Below is a small trained network, with its code and all its weights. Each question gives an input and a target symbol and asks what happens when units are switched off, that is, made to give their printed mean instead of their output.

import numpy as np


def w(rows, s, z=0):
    codes = np.array(rows[::2]) - 128.0
    scale = np.full(codes.shape[1], s)
    scale[-1] = z or s
    return codes * scale


def f(y):
    return np.maximum(y, 0)


def softmax(a):
    e = np.exp(a - a.max(-1, keepdims=True))
    return e / e.sum(-1, keepdims=True)


def log_softmax(a):
    a = a - a.max(-1, keepdims=True)
    return a - np.log(np.exp(a).sum(-1, keepdims=True))


def net(x, mask):
    ids = ['αβγεζηθλμξπστφψω'.index(c) for c in x.split()]
    T = len(ids)
    res = E[ids] + P[:T]
    u = 0
    for l in range(2):
        q, k, v = (res @ M[l].T for M in (Q, K, V))
        z = softmax(np.where(np.tri(T) > 0, q @ k.T / 2**0.5, -1e9)) @ v
        res = res + np.where(mask[u], z, O[l][:, -1]) @ O[l][:, :-1]
        u += 1
        y = f(res @ A[l][:, :-1].T + A[l][:, -1])
        res = res + np.where(mask[u : u + 16], y, B[l][:, -1]) @ B[l][:, :-1]
        u += 16
    return log_softmax(res[-1] @ U[:, :-1].T + U[:, -1])


Q, K, V, O, A, B = {}, {}, {}, {}, {}, {}
E = w([
[27,57,82,187,57,178,131,158],'α',
[16,190,167,98,196,147,66,136],'β',
[59,174,67,250,186,94,149,95],'γ',
[168,89,191,112,192,90,163,145],'ε',
[155,183,42,126,169,69,126,193],'ζ',
[145,96,77,135,103,124,167,94],'η',
[137,219,180,128,107,80,75,132],'θ',
[132,116,171,166,127,5,127,145],'λ',
[88,62,82,136,102,72,141,183],'μ',
[108,125,186,209,104,128,200,121],'ξ',
[145,87,182,112,117,202,78,149],'π',
[119,124,92,71,221,139,128,180],'σ',
[109,201,113,108,30,141,135,71],'τ',
[44,112,89,119,146,211,211,121],'φ',
[105,61,172,56,159,142,173,94],'ψ',
[110,168,132,96,87,223,156,192],'ω',
],0.011)
P = w([
[232,142,129,177,149,162,164,4],'0',
[19,94,141,96,112,54,158,247],'1',
[226,147,134,179,137,168,163,8],'2',
[37,90,124,95,108,89,119,210],'3',
[225,156,136,184,145,151,177,25],'4',
[52,84,125,106,108,98,103,191],'5',
[221,157,144,183,139,154,175,14],'6',
[53,81,116,102,99,107,93,176],'7',
[223,156,138,181,130,156,168,21],'8',
[60,78,103,95,92,114,81,167],'9',
[229,155,142,187,140,160,173,23],'10',
[69,81,123,112,95,112,72,162],'11',
],0.0045)
Q[0] = w([
[239,82,130,213,131,34,230,1],'0.h0',
[166,100,145,217,153,55,190,87],'0.h0',
],0.0055)
K[0] = w([
[246,77,140,184,107,2,191,50],'0.h0',
[223,101,146,171,116,76,97,112],'0.h0',
],0.0059)
V[0] = w([
[49,123,178,92,103,221,152,251],'0.h0',
[86,218,57,128,145,206,129,84],'0.h0',
],0.0025)
O[0] = w([
[103,143,121,65,119,185,44,182,1],'0.h0',
[37,253,92,118,107,63,84,192,59],'0.h0',
],0.0036,0.00092)
A[0] = w([
[83,110,194,100,131,90,49,205,150],'0.n0',
[53,72,167,127,123,121,109,232,16],'0.n1',
[22,127,62,145,58,135,115,166,44],'0.n2',
[198,107,108,167,68,94,144,112,21],'0.n3',
[138,153,169,100,167,103,30,240,172],'0.n4',
[87,135,160,148,191,53,131,239,116],'0.n5',
[73,135,214,49,209,195,152,162,237],'0.n6',
[196,143,46,109,152,76,192,118,201],'0.n7',
[53,108,59,107,171,98,81,240,2],'0.n8',
[151,135,78,142,110,253,150,64,188],'0.n9',
[210,93,177,171,94,229,142,46,70],'0.n10',
[181,167,101,115,156,252,163,168,121],'0.n11',
[160,251,201,154,95,183,129,73,146],'0.n12',
[138,83,151,164,78,200,154,144,243],'0.n13',
[102,199,124,31,63,85,103,183,65],'0.n14',
[67,109,81,142,70,163,55,147,117],'0.n15',
],0.0067,0.0026)
B[0] = w([
[113,176,55,77,92,195,152,100,177],'0.n0',
[197,124,90,174,197,227,155,105,165],'0.n1',
[127,63,192,215,214,93,93,123,168],'0.n2',
[87,58,156,143,90,55,89,101,167],'0.n3',
[138,181,90,75,58,134,158,67,171],'0.n4',
[176,86,153,87,86,43,163,75,184],'0.n5',
[80,118,148,63,213,162,136,66,198],'0.n6',
[145,108,63,153,145,38,67,129,246],'0.n7',
[253,123,150,147,159,156,59,141,157],'0.n8',
[145,173,148,99,120,114,190,47,233],'0.n9',
[218,167,176,82,73,66,93,142,217],'0.n10',
[158,240,60,96,187,144,153,38,156],'0.n11',
[109,199,205,112,80,181,57,236,191],'0.n12',
[126,95,110,106,75,153,201,147,253],'0.n13',
[189,181,197,204,76,92,204,23,148],'0.n14',
[125,72,196,164,195,132,209,128,162],'0.n15',
],0.0071,0.0038)
Q[1] = w([
[30,74,174,204,3,176,211,124],'1.h0',
[37,20,129,219,41,100,240,120],'1.h0',
],0.0045)
K[1] = w([
[95,154,207,229,2,180,210,169],'1.h0',
[151,148,216,218,71,102,252,136],'1.h0',
],0.0059)
V[1] = w([
[8,206,182,151,202,119,132,173],'1.h0',
[86,110,150,233,71,183,251,100],'1.h0',
],0.0027)
O[1] = w([
[109,140,160,151,150,192,133,68,1],'1.h0',
[89,120,145,164,175,133,254,196,219],'1.h0',
],0.0061,0.002)
A[1] = w([
[201,102,180,89,143,193,57,175,241],'1.n0',
[142,143,164,181,116,139,34,212,28],'1.n1',
[136,185,178,139,94,198,187,78,98],'1.n2',
[165,198,89,48,170,131,107,78,63],'1.n3',
[46,161,120,74,137,234,171,152,58],'1.n4',
[195,115,164,106,182,96,102,115,255],'1.n5',
[80,67,201,38,145,150,132,174,56],'1.n6',
[181,211,108,112,47,47,156,128,190],'1.n7',
[192,56,113,84,82,156,184,109,166],'1.n8',
[213,135,175,146,164,119,119,166,96],'1.n9',
[52,29,119,125,96,188,176,178,111],'1.n10',
[44,194,168,124,142,187,61,167,42],'1.n11',
[121,22,136,175,160,79,189,67,111],'1.n12',
[51,46,105,193,90,69,98,254,163],'1.n13',
[172,160,241,159,106,148,110,105,52],'1.n14',
[159,202,193,206,94,92,104,138,42],'1.n15',
],0.0072,0.0022)
B[1] = w([
[240,184,108,84,103,155,164,241,152],'1.n0',
[119,150,135,170,139,76,171,199,132],'1.n1',
[74,89,54,106,81,89,197,85,192],'1.n2',
[66,46,127,76,121,246,109,156,178],'1.n3',
[150,186,3,171,180,33,74,165,160],'1.n4',
[138,39,151,158,194,106,145,116,190],'1.n5',
[114,177,180,87,121,120,12,52,151],'1.n6',
[143,115,90,208,56,192,46,89,254],'1.n7',
[191,203,184,96,117,78,170,159,229],'1.n8',
[129,50,45,205,224,121,139,186,151],'1.n9',
[112,230,99,175,124,155,62,225,180],'1.n10',
[223,163,204,75,201,34,91,170,135],'1.n11',
[109,214,215,132,110,71,80,136,239],'1.n12',
[46,53,97,21,102,84,48,163,183],'1.n13',
[104,18,131,164,142,191,106,187,167],'1.n14',
[14,111,170,172,190,214,108,69,170],'1.n15',
],0.0061,0.0076)
U = w([
[153,158,163,176,155,174,48,187,75],'α',
[58,46,181,173,190,65,58,63,4],'β',
[181,58,135,61,103,192,123,175,126],'γ',
[199,90,126,151,220,76,200,192,189],'ε',
[107,115,48,126,164,103,234,87,136],'ζ',
[149,74,2,181,157,138,83,142,103],'η',
[114,97,249,44,145,105,174,69,112],'θ',
[222,212,156,155,65,69,131,73,131],'λ',
[94,206,187,133,111,82,210,179,147],'μ',
[161,200,56,107,107,157,126,181,106],'ξ',
[82,55,101,100,195,152,122,69,179],'π',
[80,39,156,191,132,176,215,104,190],'σ',
[55,57,77,41,56,67,89,186,203],'τ',
[106,197,167,76,164,124,32,104,100],'φ',
[110,215,107,222,226,122,140,80,132],'ψ',
[75,114,137,106,62,177,55,85,21],'ω',
],0.0068,0.0029)

Each question gives the input, a string of symbols that net reads in full, and the target symbol t.
The units are the heads (2 rows each of Q, K, V and O) and the neurons (one row each of A and B). Each row of codes is followed by its name. A weight is (code - 128) times the scale printed after its matrix; where a second scale follows, it is the last column's (O, A, B and U).
mask holds one flag per unit, layer by layer, with each layer's heads first. A switched-off unit (its flag False) gives its mean, the last column of its rows in O or B, instead of its output. The means were averaged over made-up inputs and are rounded, as every weight is.
A unit's drop is (log p(t) with every unit on - log p(t) with that unit switched off) / (log p(t) with every unit on - log p(t) with every unit switched off).
unit that matters most: the unit with the biggest drop
top k neurons: the k neurons with the biggest drops, biggest first
top k neurons in layer l: the k neurons of layer l with the biggest drops, biggest first
drop when u is switched off: that unit's drop, to one decimal
input τ λ η φ, target ψ: top neuron in layer 1 : (1.n4)
input η τ η η λ η η η ξ ψ ξ β, target π: top 2 neurons : (0.n6, 1.n3)
input μ ξ η η ξ ε λ λ η σ, target γ: top 3 neurons : (0.n8, 1.n3, 1.n0)
input ξ π η ε σ η θ ξ μ ψ ψ, target θ: top 2 neurons : (0.n6, 1.n7)
input ξ σ ψ σ λ η β, target φ: top 2 neurons in layer 0 : (0.n6, 0.n12)
input ξ μ ξ ξ ξ η η ξ ξ π, target ξ: top 2 neurons : (1.n4, 0.n0)
input π ξ λ η ξ ξ ξ π η λ η γ, target β: top 2 neurons in layer 0 : (0.n2, 0.n13)
input ξ λ π π μ λ ε ξ η η ω, target ξ: top 2 neurons in layer 1 : (1.n4, 1.n0)
input ξ η μ σ, target γ: top 3 neurons : (0.n8, 1.n3, 1.n0)
input γ η ω, target ξ: top 2 neurons in layer 0 : (0.n12, 0.n11)
input θ ζ ψ ζ η λ, target λ: top 3 neurons : (0.n5, 0.n0, 0.n4)
input η ξ η η η μ, target ε: top 3 neurons in layer 0 : (0.n8, 0.n1, 0.n2)
input η λ λ λ τ, target ω: top 2 neurons : (1.n7, 0.n12)
input μ ε η ξ, target μ: unit that matters most : 1.n7
input η μ η ζ ω η π, target γ: top 2 neurons : (0.n10, 1.n0)
input λ η ε, target ε: top 3 neurons : (1.n9, 1.n5, 1.n0)
input η η η ζ, target η: top 2 neurons : (0.n8, 1.n7)
input η λ η ω η θ, target ω: top 2 neurons in layer 0 : (0.n14, 0.n4)
input ξ θ ξ ζ π η η η τ ε φ, target ζ: top 2 neurons in layer 1 : (1.n2, 1.n4)
input η ε η ψ η ξ, target μ: top 2 neurons in layer 0 : (0.n7, 0.n13)
input η τ η η η λ η μ γ λ ω ε, target θ: unit that matters most : 0.n6
input η ε θ ζ η ξ η γ λ η α, target μ: drop when 0.n13 is switched off : 0.2
input α λ φ λ η η η η η η ξ, target σ: drop when 0.n12 is switched off : 0.2
input ξ ζ η λ ζ ψ ξ ω, target ζ: top 3 neurons : (0.n14, 1.n2, 0.n11)
input η η ξ λ, target λ: drop when 1.n2 is switched off : 0.0
input η ψ η σ μ λ γ η μ ξ ζ, target η: drop when 0.n7 is switched off : 0.2
input γ ξ ω η η η η η β, target φ: top 3 neurons in layer 1 : (1.n11, 1.n6, 1.n4)
input ξ η λ μ γ ζ η η μ λ β π, target ξ: top 2 neurons in layer 1 : (1.n4, 1.n0)
